Here is a tiny trained network, its code and every weight. The questions are about switching its units off for an input and a class, where a switched-off unit gives its printed mean instead of its output.

import numpy as np


def w(rows, s, z=0):
    codes = np.array(rows[::2]) - 128.0
    scale = np.full(codes.shape[1], s)
    scale[-1] = z or s
    return codes * scale


def f(y):
    return y / 2 * (1 + np.tanh(0.7978845608 * (y + 0.044715 * y**3)))


def log_softmax(a):
    a = a - a.max(-1, keepdims=True)
    return a - np.log(np.exp(a).sum(-1, keepdims=True))


def net(x, mask):
    res = np.array(x, float).reshape(1, 6) / 4 @ E
    y = f(res @ A[0][:, :-1].T + A[0][:, -1])
    res = res + np.where(mask, y, B[0][:, -1]) @ B[0][:, :-1]
    return log_softmax(res[-1] @ U[:, :-1].T + U[:, -1])


A, B = {}, {}
E = w([
[118,129,132,124,124,120,138,120],'x0',
[131,131,133,128,129,108,150,130],'x1',
[13,46,88,101,243,152,171,210],'x2',
[77,96,254,146,144,8,17,190],'x3',
[137,137,133,131,142,127,130,126],'x4',
[154,93,120,133,118,134,119,152],'x5',
],0.013)
A[0] = w([
[106,130,105,186,115,113,148,152,43],'N1',
[127,139,137,150,166,106,149,89,74],'N2',
[83,131,207,154,142,36,38,186,144],'N3',
[131,130,57,133,97,116,117,140,4],'N4',
[98,166,204,85,127,110,156,143,21],'N5',
[154,166,25,143,123,146,168,117,129],'N6',
[121,154,158,101,127,171,100,154,45],'N7',
[255,191,133,135,10,73,81,64,34],'N8',
[65,91,94,115,218,125,146,190,59],'N9',
[129,144,147,146,129,155,131,150,81],'N10',
[204,181,152,132,18,105,90,113,16],'N11',
[100,123,177,127,152,28,25,157,139],'N12',
[132,141,91,96,112,136,90,177,76],'N13',
[62,152,153,163,99,179,120,121,98],'N14',
[117,168,109,139,157,115,145,201,16],'N15',
[50,66,84,125,232,143,186,213,66],'N16',
[114,133,107,103,205,124,131,188,47],'N17',
[108,81,67,100,212,89,106,106,57],'N18',
[175,161,19,121,119,202,227,89,136],'N19',
],0.011,0.0047)
B[0] = w([
[121,133,127,106,124,124,106,137,125],'N1',
[106,146,141,107,153,127,168,126,126],'N2',
[229,47,72,58,67,221,218,158,245],'N3',
[153,130,96,169,142,135,136,149,134],'N4',
[107,107,87,98,139,132,113,146,145],'N5',
[173,54,97,98,163,129,186,139,198],'N6',
[136,169,85,130,161,115,156,117,126],'N7',
[1,192,236,160,205,77,56,101,248],'N8',
[54,179,186,190,136,66,48,70,200],'N9',
[79,142,122,115,126,168,146,158,125],'N10',
[95,160,144,189,175,81,91,90,210],'N11',
[162,75,47,72,85,182,226,161,232],'N12',
[90,132,115,81,141,125,129,129,127],'N13',
[106,125,144,147,117,122,157,142,129],'N14',
[140,165,97,151,117,146,94,153,139],'N15',
[115,198,196,201,181,69,79,101,227],'N16',
[118,169,150,206,109,133,127,117,166],'N17',
[96,167,172,122,161,109,138,81,162],'N18',
[187,55,53,73,20,196,235,200,253],'N19',
],0.0095,0.025)
U = w([
[246,59,2,77,11,210,227,103,254],'0',
[59,247,111,204,104,103,67,63,2],'1',
],0.0073,0.0021)

Each question gives the input, the list of numbers given to net, and the class t.
The units are the neurons (one row each of A and B). Each row of codes is followed by its name. A weight is (code - 128) times the scale printed after its matrix; where a second scale follows, it is the last column's (A, B and U).
mask holds one flag per neuron, in row order. A switched-off neuron (its flag False) gives its mean, the last column of its row in B, instead of its output. The means were averaged over made-up inputs and are rounded, as every weight is.
A unit's drop is (log p(t) with every unit on - log p(t) with that unit switched off) / (log p(t) with every unit on - log p(t) with every unit switched off).
most important unit: the unit with the biggest drop
top k neurons: the k neurons with the biggest drops, biggest first
drop of u: that unit's drop, to one decimal
input [2,-8,-4,3,-5,7], class 1: most important unit -> N19
input [2,-5,8,5,2,1], class 1: top 2 neurons -> [N16, N9]
input [5,-7,-5,6,3,-5], class 0: top 2 neurons -> [N3, N12]
input [-6,-8,7,8,3,0], class 0: top 3 neurons -> [N3, N12, N8]
input [5,-6,5,4,8,1], class 1: top 2 neurons -> [N19, N9]
input [8,5,2,1,8,5], class 1: top 2 neurons -> [N19, N3]
input [-1,7,6,8,-7,-8], class 0: top 2 neurons -> [N3, N12]
input [2,-3,-7,-3,4,6], class 1: drop of N8 -> 0.2
input [2,8,5,3,-1,-5], class 1: drop of N19 -> 0.3
input [3,7,5,8,1,-2], class 0: drop of N3 -> 5.2
